Below is a small trained network, with its code and all its weights. Each question gives an input and a class and asks what happens when units are switched off, that is, made to give their printed mean instead of their output.

import numpy as np


def w(rows, s, z=0):
    codes = np.array(rows[::2]) - 128.0
    scale = np.full(codes.shape[1], s)
    scale[-1] = z or s
    return codes * scale


def f(y):
    return np.maximum(y, 0)


def log_softmax(a):
    a = a - a.max(-1, keepdims=True)
    return a - np.log(np.exp(a).sum(-1, keepdims=True))


def net(x, mask):
    res = np.array(x, float).reshape(1, 4) / 4 @ E
    y = f(res @ A[0][:, :-1].T + A[0][:, -1])
    res = res + np.where(mask, y, B[0][:, -1]) @ B[0][:, :-1]
    return log_softmax(res[-1] @ U[:, :-1].T + U[:, -1])


A, B = {}, {}
E = w([
[211,66,159,189,210,211],'x0',
[95,13,220,85,193,87],'x1',
[85,94,50,152,6,75],'x2',
[223,101,224,76,87,147],'x3',
],0.012)
A[0] = w([
[104,129,122,72,222,104,187],'N0',
[162,125,177,163,185,148,166],'N1',
[107,123,86,190,86,147,172],'N2',
[68,105,99,100,153,59,199],'N3',
[151,70,166,24,68,108,249],'N4',
[185,151,77,195,83,148,128],'N5',
[101,129,140,57,101,70,201],'N6',
[143,220,116,110,114,157,183],'N7',
[182,211,90,106,99,166,196],'N8',
[177,120,151,115,98,137,183],'N9',
[117,137,195,111,189,124,173],'N10',
[208,175,111,149,127,161,129],'N11',
[115,99,140,185,220,160,237],'N12',
[132,35,118,160,110,134,201],'N13',
[89,68,170,120,193,191,255],'N14',
[147,98,167,141,86,124,124],'N15',
[95,213,111,113,71,127,231],'N16',
[118,163,86,247,158,171,212],'N17',
[66,143,97,101,100,128,97],'N18',
],0.013,0.0046)
B[0] = w([
[137,97,130,113,250,49,208],'N0',
[208,154,118,207,190,192,227],'N1',
[106,127,71,89,82,98,210],'N2',
[103,103,117,223,202,37,217],'N3',
[173,63,239,222,69,147,241],'N4',
[181,157,76,113,50,116,222],'N5',
[85,76,217,148,94,46,216],'N6',
[79,251,194,74,104,129,210],'N7',
[94,243,135,89,35,208,230],'N8',
[155,153,147,175,76,176,182],'N9',
[168,142,166,125,187,139,221],'N10',
[120,186,54,136,108,198,206],'N11',
[115,95,27,96,227,209,242],'N12',
[111,42,124,169,105,127,192],'N13',
[187,69,140,144,206,188,251],'N14',
[147,122,153,169,80,157,167],'N15',
[118,185,188,122,56,3,243],'N16',
[122,118,4,86,128,157,245],'N17',
[131,191,155,142,178,51,196],'N18',
],0.008,0.016)
U = w([
[135,194,104,142,203,202,52],'0',
[95,24,50,140,158,152,74],'1',
[146,206,100,73,81,124,131],'2',
[90,201,210,66,121,106,64],'3',
[188,66,127,102,246,138,89],'4',
[88,139,109,161,166,58,185],'5',
[162,51,191,163,78,122,252],'6',
],0.011,0.0027)

Each question gives the input, the list of numbers given to net, and the class t.
The units are the neurons (one row each of A and B). Each row of codes is followed by its name. A weight is (code - 128) times the scale printed after its matrix; where a second scale follows, it is the last column's (A, B and U).
mask holds one flag per neuron, in row order. A switched-off neuron (its flag False) gives its mean, the last column of its row in B, instead of its output. The means were averaged over made-up inputs and are rounded, as every weight is.
A unit's drop is (log p(t) with every unit on - log p(t) with that unit switched off) / (log p(t) with every unit on - log p(t) with every unit switched off).
The circuit of an input: a set's keep is (log p(t) with only the set's units on - log p(t) with every unit switched off) / (log p(t) with every unit on - log p(t) with every unit switched off). Starting from the 12 units with the biggest drops (on a tie, the unit counted first), units are removed one at a time, each time the one whose removal leaves the highest keep (on an exact tie, the one counted first), for as long as the keep stays at least 0.8.
units of the circuit, in order: the units of the circuit, biggest drop first
top k neurons: the k neurons with the biggest drops, biggest first
drop of u: that unit's drop, to one decimal
input [-7,-5,-1,-6], class 3: units of the circuit, in order : N16, N7
input [-6,1,3,2], class 6: units of the circuit, in order : N4
input [7,-4,5,-3], class 2: top 3 neurons : N5, N14, N3
input [7,-7,0,3], class 2: top 3 neurons : N5, N14, N8
input [5,3,3,-2], class 1: top 2 neurons : N13, N10
input [-8,-6,4,-8], class 3: top 2 neurons : N16, N18
input [-5,6,-7,8], class 6: top 2 neurons : N4, N6
input [-5,-6,-7,8], class 3: top 3 neurons : N7, N17, N12
input [-5,6,-5,8], class 6: drop of N4 : 1.9
input [-5,1,-6,6], class 6: drop of N4 : 0.3
input [-8,6,0,1], class 6: drop of N4 : 1.4
input [-3,-1,-4,5], class 3: drop of N14 : 0.4
